Below are the code and all the weights of a small trained network. Each question names an input and a target symbol and asks about switching units off, where a switched-off unit gives its printed mean instead of its output.

import numpy as np


def w(rows, s, z=0):
    codes = np.array(rows[::2]) - 128.0
    scale = np.full(codes.shape[1], s)
    scale[-1] = z or s
    return codes * scale


def f(y):
    return y / 2 * (1 + np.tanh(0.7978845608 * (y + 0.044715 * y**3)))


def softmax(a):
    e = np.exp(a - a.max(-1, keepdims=True))
    return e / e.sum(-1, keepdims=True)


def log_softmax(a):
    a = a - a.max(-1, keepdims=True)
    return a - np.log(np.exp(a).sum(-1, keepdims=True))


def net(x, mask):
    ids = ['ΓΘΨβδξσ'.index(c) for c in x.split()]
    T = len(ids)
    res = E[ids] + P[:T]
    q, k, v = (res @ M[0].T for M in (Q, K, V))
    z = softmax(np.where(np.tri(T) > 0, q @ k.T / 3**0.5, -1e9)) @ v
    res = res + np.where(mask[0], z, O[0][:, -1]) @ O[0][:, :-1]
    y = f(res @ A[0][:, :-1].T + A[0][:, -1])
    res = res + np.where(mask[1:17], y, B[0][:, -1]) @ B[0][:, :-1]
    return log_softmax(res[-1] @ U[:, :-1].T + U[:, -1])


Q, K, V, O, A, B = {}, {}, {}, {}, {}, {}
E = w([
[64,53,133,150,169],'Γ',
[33,21,141,128,153],'Θ',
[75,77,161,147,220],'Ψ',
[172,55,208,252,162],'β',
[156,120,153,87,199],'δ',
[118,104,44,92,168],'ξ',
[110,150,123,96,77],'σ',
],0.016)
P = w([
[231,117,151,245,40],'0',
[204,54,135,171,84],'1',
[182,48,125,145,100],'2',
[167,69,124,141,101],'3',
[156,85,122,132,110],'4',
[144,103,119,122,114],'5',
[131,119,116,116,122],'6',
[121,140,115,110,126],'7',
[108,156,113,103,131],'8',
[96,173,111,93,135],'9',
[82,190,111,86,138],'10',
[73,206,108,75,138],'11',
[55,220,103,75,149],'12',
[46,238,101,67,155],'13',
],0.011)
Q[0] = w([
[73,152,174,207,66],'head 1',
[127,88,104,96,219],'head 1',
[133,145,252,128,123],'head 1',
],0.026)
K[0] = w([
[121,113,153,175,165],'head 1',
[47,252,107,36,164],'head 1',
[173,115,106,140,141],'head 1',
],0.028)
V[0] = w([
[203,143,69,136,203],'head 1',
[138,106,7,165,85],'head 1',
[58,113,86,195,154],'head 1',
],0.018)
O[0] = w([
[102,132,233,42,102,227],'head 1',
[56,232,110,145,133,43],'head 1',
[124,86,192,250,35,254],'head 1',
],0.011,0.0036)
A[0] = w([
[92,88,112,15,147,42],'neuron 1',
[82,155,107,115,194,86],'neuron 2',
[119,141,170,137,146,119],'neuron 3',
[119,212,58,119,48,92],'neuron 4',
[82,67,118,39,160,156],'neuron 5',
[240,231,213,158,99,2],'neuron 6',
[119,176,183,176,223,86],'neuron 7',
[217,141,38,103,4,90],'neuron 8',
[141,208,170,107,129,87],'neuron 9',
[120,107,151,173,237,94],'neuron 10',
[144,192,70,154,53,176],'neuron 11',
[50,190,140,80,72,160],'neuron 12',
[77,128,64,124,183,76],'neuron 13',
[224,220,198,177,117,137],'neuron 14',
[172,71,92,82,138,18],'neuron 15',
[62,196,90,81,81,53],'neuron 16',
],0.015,0.0099)
B[0] = w([
[83,110,111,156,11,222],'neuron 1',
[161,130,67,87,127,160],'neuron 2',
[106,114,110,130,122,168],'neuron 3',
[127,35,206,81,78,152],'neuron 4',
[169,165,151,93,220,254],'neuron 5',
[3,104,113,125,148,168],'neuron 6',
[151,94,140,127,106,168],'neuron 7',
[72,149,151,98,67,137],'neuron 8',
[73,117,133,124,161,149],'neuron 9',
[91,118,127,153,121,224],'neuron 10',
[106,231,82,168,179,157],'neuron 11',
[122,180,109,105,51,192],'neuron 12',
[130,91,63,119,83,154],'neuron 13',
[245,141,141,117,117,219],'neuron 14',
[132,100,133,166,195,166],'neuron 15',
[167,99,144,178,190,165],'neuron 16',
],0.03,0.012)
U = w([
[197,158,212,156,133,3],'Γ',
[144,144,200,176,134,46],'Θ',
[195,56,249,174,79,160],'Ψ',
[74,76,214,188,107,140],'β',
[156,129,255,94,198,208],'δ',
[143,162,239,103,72,153],'ξ',
[183,122,175,111,124,72],'σ',
],0.0049,0.0048)

Each question gives the input, a string of symbols that net reads in full, and the target symbol t.
The units are the heads (3 rows each of Q, K, V and O) and the neurons (one row each of A and B). Each row of codes is followed by its name. A weight is (code - 128) times the scale printed after its matrix; where a second scale follows, it is the last column's (O, A, B and U).
mask holds one flag per unit, heads first, then neurons. A switched-off unit (its flag False) gives its mean, the last column of its rows in O or B, instead of its output. The means were averaged over made-up inputs and are rounded, as every weight is.
A unit's drop is (log p(t) with every unit on - log p(t) with that unit switched off) / (log p(t) with every unit on - log p(t) with every unit switched off).
The circuit of an input: a set's keep is (log p(t) with only the set's units on - log p(t) with every unit switched off) / (log p(t) with every unit on - log p(t) with every unit switched off). Starting from the 12 units with the biggest drops (on a tie, the unit counted first), units are removed one at a time, each time the one whose removal leaves the highest keep (on an exact tie, the one counted first), for as long as the keep stays at least 0.8.
units of the circuit, in order: the units of the circuit, biggest drop first
unit that matters most: the unit with the biggest drop
top k neurons: the k neurons with the biggest drops, biggest first
drop of u: that unit's drop, to one decimal
input Ψ Ψ β β β Ψ Ψ σ σ δ ξ β δ, target ξ: units of the circuit, in order	[head 1; neuron 12]
input β σ σ δ β β δ β Θ β ξ δ Ψ, target ξ: unit that matters most	neuron 1
input β ξ Ψ Ψ, target ξ: units of the circuit, in order	[neuron 12; head 1]
input δ Γ β δ β σ σ Θ δ Θ, target δ: top 3 neurons	[neuron 5; neuron 15; neuron 12]
input σ σ δ Ψ β β β ξ δ δ β σ δ Θ, target σ: top 3 neurons	[neuron 5; neuron 1; neuron 13]
input β σ σ σ δ, target σ: top 2 neurons	[neuron 2; neuron 13]
input Ψ β β β Θ σ ξ, target σ: units of the circuit, in order	[head 1; neuron 2]
input σ Θ Ψ σ Θ, target σ: units of the circuit, in order	[head 1; neuron 2]
input Γ δ Γ, target δ: units of the circuit, in order	[neuron 5; head 1]
input δ β σ Γ β δ Ψ β δ β Θ Ψ σ ξ, target σ: top 3 neurons	[neuron 13; neuron 2; neuron 11]
input Ψ β δ Γ δ δ δ Ψ Θ β Γ β β β, target Ψ: units of the circuit, in order	[neuron 5; neuron 14]
input Ψ Γ σ Γ, target σ: units of the circuit, in order	[head 1; neuron 2]
input β Θ β δ β β δ β β Γ β Ψ, target β: top 3 neurons	[neuron 14; neuron 5; neuron 10]
input β δ σ δ σ Θ Ψ ξ Γ, target ξ: unit that matters most	neuron 12
input β β Γ Θ σ δ Ψ β Ψ σ Γ, target σ: drop of neuron 13	0.4
input β β Ψ β Θ σ β ξ β Γ, target ξ: drop of neuron 12	1.7
input β Ψ β Γ β δ β Θ β Ψ σ δ, target σ: drop of head 1	1.2
